[-587 14 509 495]
[132 21 -293 -241]
->
[495 -241]
[509 -293]
[14 21]
[-587 132]

[-189 179 5 -102 -173 284 236 -214 -80 -134 -103 -115 -239]
[-170 160 -162 106 329 589 -233 93 -15 -157 -411 77 267]
[-6 -2 -11 -13 1 -17 -12 6 0 5 -12 -3 -4]
[100 151 -130 118 -355 538 -135 72 76 -213 -100 -290 -110]
[-7 15 10 -8 14 20 6 7 -5 -1 -1 -3 -4]
[-10 -9 30 12 4 -3 13 1 -14 -1 13 4 4]
->
[-239 267 -4 -110 -4 4]
[-115 77 -3 -290 -3 4]
[-103 -411 -12 -100 -1 13]
[-134 -157 5 -213 -1 -1]
[-80 -15 0 76 -5 -14]
[-214 93 6 72 7 1]
[236 -233 -12 -135 6 13]
[284 589 -17 538 20 -3]
[-173 329 1 -355 14 4]
[-102 106 -13 118 -8 12]
[5 -162 -11 -130 10 30]
[179 160 -2 151 15 -9]
[-189 -170 -6 100 -7 -10]

[-580 -399 258 67 206]
[-412 -302 247 98 145]
[-776 -576 625 298 253]
[-792 -572 511 190 272]
[-354 -231 32 -63 146]
[-526 -343 83 -59 211]
[-515 -383 363 166 169]
[-121 -50 -105 -103 58]
[-567 -429 391 167 186]
[-480 -310 133 -14 184]
[-239 -132 -42 -79 105]
->
[206 145 253 272 146 211 169 58 186 184 105]
[67 98 298 190 -63 -59 166 -103 167 -14 -79]
[258 247 625 511 32 83 363 -105 391 133 -42]
[-399 -302 -576 -572 -231 -343 -383 -50 -429 -310 -132]
[-580 -412 -776 -792 -354 -526 -515 -121 -567 -480 -239]

[-128 -79 107 -238 -53 -165 7 222 188 -253]
[4 -94 -212 -346 40 102 -514 348 370 201]
[-93 -185 -155 -204 -131 -202 -288 -146 -19 -95]
[-4 -62 42 -195 25 -182 -120 105 238 -137]
[-180 -561 142 -466 -417 -615 -468 -257 422 -221]
[-124 383 -260 197 225 761 408 432 -362 157]
[-185 -12 330 -259 -46 -224 254 476 238 -459]
[-703 -463 217 -531 -569 58 200 406 265 -364]
[-91 -308 -222 -169 -241 -168 -423 -371 -34 80]
->
[-253 201 -95 -137 -221 157 -459 -364 80]
[188 370 -19 238 422 -362 238 265 -34]
[222 348 -146 105 -257 432 476 406 -371]
[7 -514 -288 -120 -468 408 254 200 -423]
[-165 102 -202 -182 -615 761 -224 58 -168]
[-53 40 -131 25 -417 225 -46 -569 -241]
[-238 -346 -204 -195 -466 197 -259 -531 -169]
[107 -212 -155 42 142 -260 330 217 -222]
[-79 -94 -185 -62 -561 383 -12 -463 -308]
[-128 4 -93 -4 -180 -124 -185 -703 -91]

[-333 -83 -155 -415 311 -139 -227 -653 230 -26 272]
[144 158 -169 -362 13 339 28 -562 447 -202 385]
[-235 -215 -501 -123 33 100 95 -307 -562 -179 -442]
[-23 261 -201 -54 296 -104 -191 316 -326 751 -60]
[-157 6 -578 -106 22 255 101 -174 -585 -94 -446]
[-418 -305 -172 -338 296 -288 -193 -631 -17 -60 55]
[-49 405 -336 -118 262 46 -153 253 -356 645 -123]
->
[272 385 -442 -60 -446 55 -123]
[-26 -202 -179 751 -94 -60 645]
[230 447 -562 -326 -585 -17 -356]
[-653 -562 -307 316 -174 -631 253]
[-227 28 95 -191 101 -193 -153]
[-139 339 100 -104 255 -288 46]
[311 13 33 296 22 296 262]
[-415 -362 -123 -54 -106 -338 -118]
[-155 -169 -501 -201 -578 -172 -336]
[-83 158 -215 261 6 -305 405]
[-333 144 -235 -23 -157 -418 -49]

[328 -535]
[256 -425]
[157 -261]
[389 -657]
[356 -636]
[280 -484]
[416 -706]
[337 -549]
[156 -286]
[235 -378]
[417 -671]
->
[-535 -425 -261 -657 -636 -484 -706 -549 -286 -378 -671]
[328 256 157 389 356 280 416 337 156 235 417]
